Here is a tiny trained network, its code and every weight. The questions are about switching its units off for an input and a target symbol, where a switched-off unit gives its printed mean instead of its output.

import numpy as np


def w(rows, s, z=0):
    codes = np.array(rows[::2]) - 128.0
    scale = np.full(codes.shape[1], s)
    scale[-1] = z or s
    return codes * scale


def softmax(a):
    e = np.exp(a - a.max(-1, keepdims=True))
    return e / e.sum(-1, keepdims=True)


def log_softmax(a):
    a = a - a.max(-1, keepdims=True)
    return a - np.log(np.exp(a).sum(-1, keepdims=True))


def net(x, mask):
    ids = ['βγεζηλξσ'.index(c) for c in x.split()]
    T = len(ids)
    res = E[ids] + P[:T]
    u = 0
    for l in range(3):
        r = res
        for j in range(2):
            rows = slice(3 * j, 3 * j + 3)
            q, k, v = (r @ M[l][rows].T for M in (Q, K, V))
            z = softmax(np.where(np.tri(T) > 0, q @ k.T / 3**0.5, -1e9)) @ v
            o = O[l][rows]
            res = res + np.where(mask[u + j], z, o[:, -1]) @ o[:, :-1]
        u += 2
    return log_softmax(res[-1] @ U[:, :-1].T + U[:, -1])


Q, K, V, O = {}, {}, {}, {}
E = w([
[106,155,191,76],'β',
[35,163,94,140],'γ',
[158,73,147,106],'ε',
[123,65,54,78],'ζ',
[148,72,123,112],'η',
[126,58,98,145],'λ',
[254,13,109,43],'ξ',
[149,104,204,113],'σ',
],0.0077)
P = w([
[162,132,107,132],'0',
[64,80,196,89],'1',
[127,209,135,96],'2',
[5,137,167,139],'3',
[209,38,140,191],'4',
[68,160,164,156],'5',
[84,56,25,69],'6',
],0.014)
Q[0] = w([
[193,130,154,169],'0.h0',
[29,98,187,233],'0.h0',
[122,153,9,20],'0.h0',
[178,198,187,254],'0.h1',
[62,123,79,100],'0.h1',
[120,73,95,104],'0.h1',
],0.017)
K[0] = w([
[150,168,193,120],'0.h0',
[86,129,161,232],'0.h0',
[124,131,29,46],'0.h0',
[171,156,233,249],'0.h1',
[76,121,64,113],'0.h1',
[127,132,132,90],'0.h1',
],0.02)
V[0] = w([
[164,146,71,2],'0.h0',
[134,138,128,108],'0.h0',
[113,130,154,166],'0.h0',
[121,107,122,130],'0.h1',
[119,146,116,120],'0.h1',
[145,95,161,125],'0.h1',
],0.011)
O[0] = w([
[2,166,187,248,156],'0.h0',
[109,130,143,142,107],'0.h0',
[165,115,109,65,128],'0.h0',
[143,111,137,150,254],'0.h1',
[145,126,145,76,127],'0.h1',
[93,144,114,224,173],'0.h1',
],0.0067,0.00086)
Q[1] = w([
[109,148,89,78],'1.h0',
[181,51,45,133],'1.h0',
[105,249,147,143],'1.h0',
[63,83,173,106],'1.h1',
[167,170,118,142],'1.h1',
[196,183,87,150],'1.h1',
],0.02)
K[1] = w([
[106,108,98,55],'1.h0',
[252,144,108,107],'1.h0',
[90,220,179,96],'1.h0',
[183,190,79,154],'1.h1',
[98,91,105,108],'1.h1',
[69,61,158,103],'1.h1',
],0.016)
V[1] = w([
[177,129,123,125],'1.h0',
[162,121,128,137],'1.h0',
[87,157,147,133],'1.h0',
[87,94,177,175],'1.h1',
[144,177,133,216],'1.h1',
[13,2,159,33],'1.h1',
],0.0076)
O[1] = w([
[125,149,157,120,59],'1.h0',
[123,150,143,113,90],'1.h0',
[120,107,91,166,145],'1.h0',
[90,95,167,79,228],'1.h1',
[118,118,143,9,157],'1.h1',
[70,111,147,254,254],'1.h1',
],0.0073,0.0016)
Q[2] = w([
[83,192,192,105],'2.h0',
[240,133,71,135],'2.h0',
[105,6,116,140],'2.h0',
[93,86,54,185],'2.h1',
[80,255,164,149],'2.h1',
[99,170,32,150],'2.h1',
],0.02)
K[2] = w([
[205,166,60,115],'2.h0',
[65,104,202,207],'2.h0',
[90,55,137,79],'2.h0',
[105,78,110,46],'2.h1',
[172,155,6,143],'2.h1',
[196,94,83,48],'2.h1',
],0.021)
V[2] = w([
[198,9,39,84],'2.h0',
[67,2,102,204],'2.h0',
[46,187,63,105],'2.h0',
[127,113,82,102],'2.h1',
[118,111,225,132],'2.h1',
[219,148,141,118],'2.h1',
],0.017)
O[2] = w([
[124,132,249,187,206],'2.h0',
[115,230,182,93,150],'2.h0',
[237,150,99,95,208],'2.h0',
[107,172,123,152,148],'2.h1',
[91,94,82,114,195],'2.h1',
[132,98,196,164,2],'2.h1',
],0.017,0.0068)
U = w([
[57,42,184,1,249],'β',
[88,35,64,95,207],'γ',
[216,103,100,206,252],'ε',
[114,148,109,117,9],'ζ',
[125,76,186,159,26],'η',
[88,56,133,146,44],'λ',
[94,75,132,150,37],'ξ',
[91,8,131,183,45],'σ',
],0.0054,0.0033)

Each question gives the input, a string of symbols that net reads in full, and the target symbol t.
The units are the heads (3 rows each of Q, K, V and O). Each row of codes is followed by its name. A weight is (code - 128) times the scale printed after its matrix; where a second scale follows, it is the last column's (O and U).
mask holds one flag per head, layer by layer. A switched-off head (its flag False) gives its mean, the last column of its rows in O, instead of its output. The means were averaged over made-up inputs and are rounded, as every weight is.
A unit's drop is (log p(t) with every unit on - log p(t) with that unit switched off) / (log p(t) with every unit on - log p(t) with every unit switched off).
The circuit of an input: a set's keep is (log p(t) with only the set's units on - log p(t) with every unit switched off) / (log p(t) with every unit on - log p(t) with every unit switched off). Starting from all 6 units, units are removed one at a time, each time the one whose removal leaves the highest keep (on an exact tie, the one counted first), for as long as the keep stays at least 0.8.
units of the circuit, in order: the units of the circuit, biggest drop first
unit that matters most: the unit with the biggest drop
heads that matter: for each layer, one digit per head in row order, 1 if its drop is at least 0.15 and else 0, layers parted by /
input λ γ β, target η: heads that matter : 00 / 01 / 11
input β λ ξ, target γ: units of the circuit, in order : 2.h0, 0.h0
input γ β β σ λ, target γ: heads that matter : 00 / 00 / 11
input γ η λ, target ε: units of the circuit, in order : 1.h1, 2.h0, 2.h1
input γ β γ γ γ ξ ζ, target ε: heads that matter : 10 / 01 / 11
input γ β γ λ η, target γ: units of the circuit, in order : 2.h1
input γ ξ ζ γ ξ, target β: units of the circuit, in order : 2.h0, 0.h0
input γ β γ γ σ λ, target β: heads that matter : 11 / 11 / 11
input ζ σ γ σ β, target σ: units of the circuit, in order : 0.h0, 1.h1, 2.h0
input β γ η, target γ: heads that matter : 10 / 00 / 10
input γ γ γ σ γ ξ ζ, target σ: units of the circuit, in order : 0.h0, 2.h0, 1.h1
input γ β ζ λ ξ γ η, target η: units of the circuit, in order : 0.h0, 2.h0
input λ γ η, target η: units of the circuit, in order : 1.h1, 2.h0
input γ ξ γ γ ξ, target β: unit that matters most : 2.h0
input γ γ γ ε β β, target γ: heads that matter : 10 / 01 / 10
input β λ σ, target γ: heads that matter : 10 / 00 / 10
input γ γ γ γ ε λ σ, target ε: units of the circuit, in order : 0.h0, 2.h0, 1.h1
input γ λ ε, target ε: heads that matter : 00 / 01 / 11
input σ γ γ, target σ: units of the circuit, in order : 1.h1, 2.h0
input β γ β, target γ: units of the circuit, in order : 2.h0
input ε β ξ η σ, target γ: heads that matter : 00 / 00 / 11
input σ σ β β γ γ, target γ: units of the circuit, in order : 0.h0, 1.h1, 2.h0
input λ ξ γ ξ γ, target β: heads that matter : 11 / 00 / 11
input β λ ζ, target γ: heads that matter : 10 / 00 / 10
input γ λ β β γ, target η: heads that matter : 10 / 01 / 10
input β ξ γ ξ β, target β: heads that matter : 11 / 00 / 11
input β σ β β γ, target σ: unit that matters most : 0.h0
input ζ γ ξ σ ζ β β, target σ: units of the circuit, in order : 0.h0, 2.h0, 1.h1
input γ ξ β λ γ γ β, target η: units of the circuit, in order : 2.h0, 0.h0
